Below is a small trained network, with its code and all its weights. Each question gives an input and a class and asks what happens when units are switched off, that is, made to give their printed mean instead of their output.

import numpy as np


def w(rows, s, z=0):
    codes = np.array(rows[::2]) - 128.0
    scale = np.full(codes.shape[1], s)
    scale[-1] = z or s
    return codes * scale


def norm(h):
    return h / np.sqrt((h * h).mean(-1, keepdims=True) + 1e-5)


def f(y):
    return np.maximum(y, 0)


def log_softmax(a):
    a = a - a.max(-1, keepdims=True)
    return a - np.log(np.exp(a).sum(-1, keepdims=True))


def net(x, mask):
    res = np.array(x, float).reshape(1, 6) / 4 @ E
    u = 0
    for l in range(2):
        y = f(norm(res) @ A[l][:, :-1].T + A[l][:, -1])
        res = res + np.where(mask[u : u + 7], y, B[l][:, -1]) @ B[l][:, :-1]
        u += 7
    return log_softmax(norm(res)[-1] @ U[:, :-1].T + U[:, -1])


A, B = {}, {}
E = w([
[90,147,87,73,102],'x0',
[61,183,165,253,29],'x1',
[111,148,13,226,196],'x2',
[156,31,169,179,17],'x3',
[117,127,129,115,131],'x4',
[120,132,115,114,123],'x5',
],0.0066)
A[0] = w([
[181,19,107,83,74,50],'L0N0',
[128,53,62,171,74,156],'L0N1',
[161,27,4,176,180,123],'L0N2',
[84,167,129,172,174,48],'L0N3',
[2,152,84,243,192,1],'L0N4',
[70,150,196,202,122,157],'L0N5',
[99,163,123,167,121,81],'L0N6',
],0.01,0.0044)
B[0] = w([
[159,80,60,186,135,213],'L0N0',
[128,103,189,78,101,223],'L0N1',
[61,164,190,67,192,254],'L0N2',
[254,100,121,144,116,167],'L0N3',
[152,135,36,132,68,235],'L0N4',
[76,185,103,160,184,233],'L0N5',
[163,156,91,142,83,169],'L0N6',
],0.0099,0.0059)
A[1] = w([
[21,161,188,170,18,187],'L1N0',
[229,199,144,129,92,2],'L1N1',
[61,61,71,10,199,57],'L1N2',
[204,1,152,73,115,204],'L1N3',
[112,138,125,214,13,14],'L1N4',
[111,48,124,100,57,7],'L1N5',
[205,150,108,36,187,101],'L1N6',
],0.0071,0.004)
B[1] = w([
[111,188,223,2,205,254],'L1N0',
[113,138,92,43,129,132],'L1N1',
[98,120,190,120,24,235],'L1N2',
[103,21,83,252,48,244],'L1N3',
[92,129,197,45,158,187],'L1N4',
[127,183,83,112,181,154],'L1N5',
[51,101,181,103,152,215],'L1N6',
],0.0077,0.0057)
U = w([
[81,62,157,92,121,255],'0',
[72,179,100,103,173,95],'1',
[166,79,6,187,77,76],'2',
],0.012,0.00066)

Each question gives the input, the list of numbers given to net, and the class t.
The units are the neurons (one row each of A and B). Each row of codes is followed by its name. A weight is (code - 128) times the scale printed after its matrix; where a second scale follows, it is the last column's (A, B and U).
mask holds one flag per neuron, layer by layer. A switched-off neuron (its flag False) gives its mean, the last column of its row in B, instead of its output. The means were averaged over made-up inputs and are rounded, as every weight is.
A unit's drop is (log p(t) with every unit on - log p(t) with that unit switched off) / (log p(t) with every unit on - log p(t) with every unit switched off).
The circuit of an input: a set's keep is (log p(t) with only the set's units on - log p(t) with every unit switched off) / (log p(t) with every unit on - log p(t) with every unit switched off). Starting from the 12 units with the biggest drops (on a tie, the unit counted first), units are removed one at a time, each time the one whose removal leaves the highest keep (on an exact tie, the one counted first), for as long as the keep stays at least 0.8.
circuit, biggest first: the units of the circuit, biggest drop first
most important unit: the unit with the biggest drop
top k neurons: the k neurons with the biggest drops, biggest first
top k neurons in layer l: the k neurons of layer l with the biggest drops, biggest first
drop of u: that unit's drop, to one decimal
input [-2,2,3,0,-2,3], class 2: most important unit	L0N4
input [-7,-7,0,8,-3,-4], class 2: top 3 neurons	[L0N0, L1N3, L1N0]
input [4,6,4,-4,-3,-5], class 2: top 3 neurons in layer 0	[L0N4, L0N3, L0N2]
input [3,6,6,7,3,1], class 1: circuit, biggest first	[L0N5, L1N0]
input [-5,8,2,8,-4,4], class 1: top 3 neurons	[L0N5, L1N0, L1N3]
input [-4,7,-8,-3,-6,3], class 1: circuit, biggest first	[L0N5, L1N2]
input [-8,1,1,5,1,-3], class 1: top 2 neurons	[L0N5, L0N3]
input [-7,2,-5,-3,-2,3], class 1: circuit, biggest first	[L0N5, L0N1]
input [0,3,7,3,8,3], class 1: top 3 neurons in layer 0	[L0N2, L0N1, L0N0]
input [6,8,4,-6,7,-4], class 2: top 2 neurons	[L0N4, L0N3]
input [-5,-7,-1,3,-6,-2], class 2: top 2 neurons	[L0N0, L1N3]
input [-2,4,8,-8,4,7], class 2: drop of L0N4	0.4
input [-6,8,7,4,1,3], class 1: drop of L0N0	0.2
input [2,-3,0,4,-7,1], class 2: circuit, biggest first	[L0N0]
input [3,-6,8,5,-3,6], class 0: drop of L0N5	0.2
input [-6,3,-7,-1,-3,2], class 1: drop of L0N5	0.2
input [6,4,8,-7,7,-5], class 2: top 2 neurons in layer 0	[L0N4, L0N3]
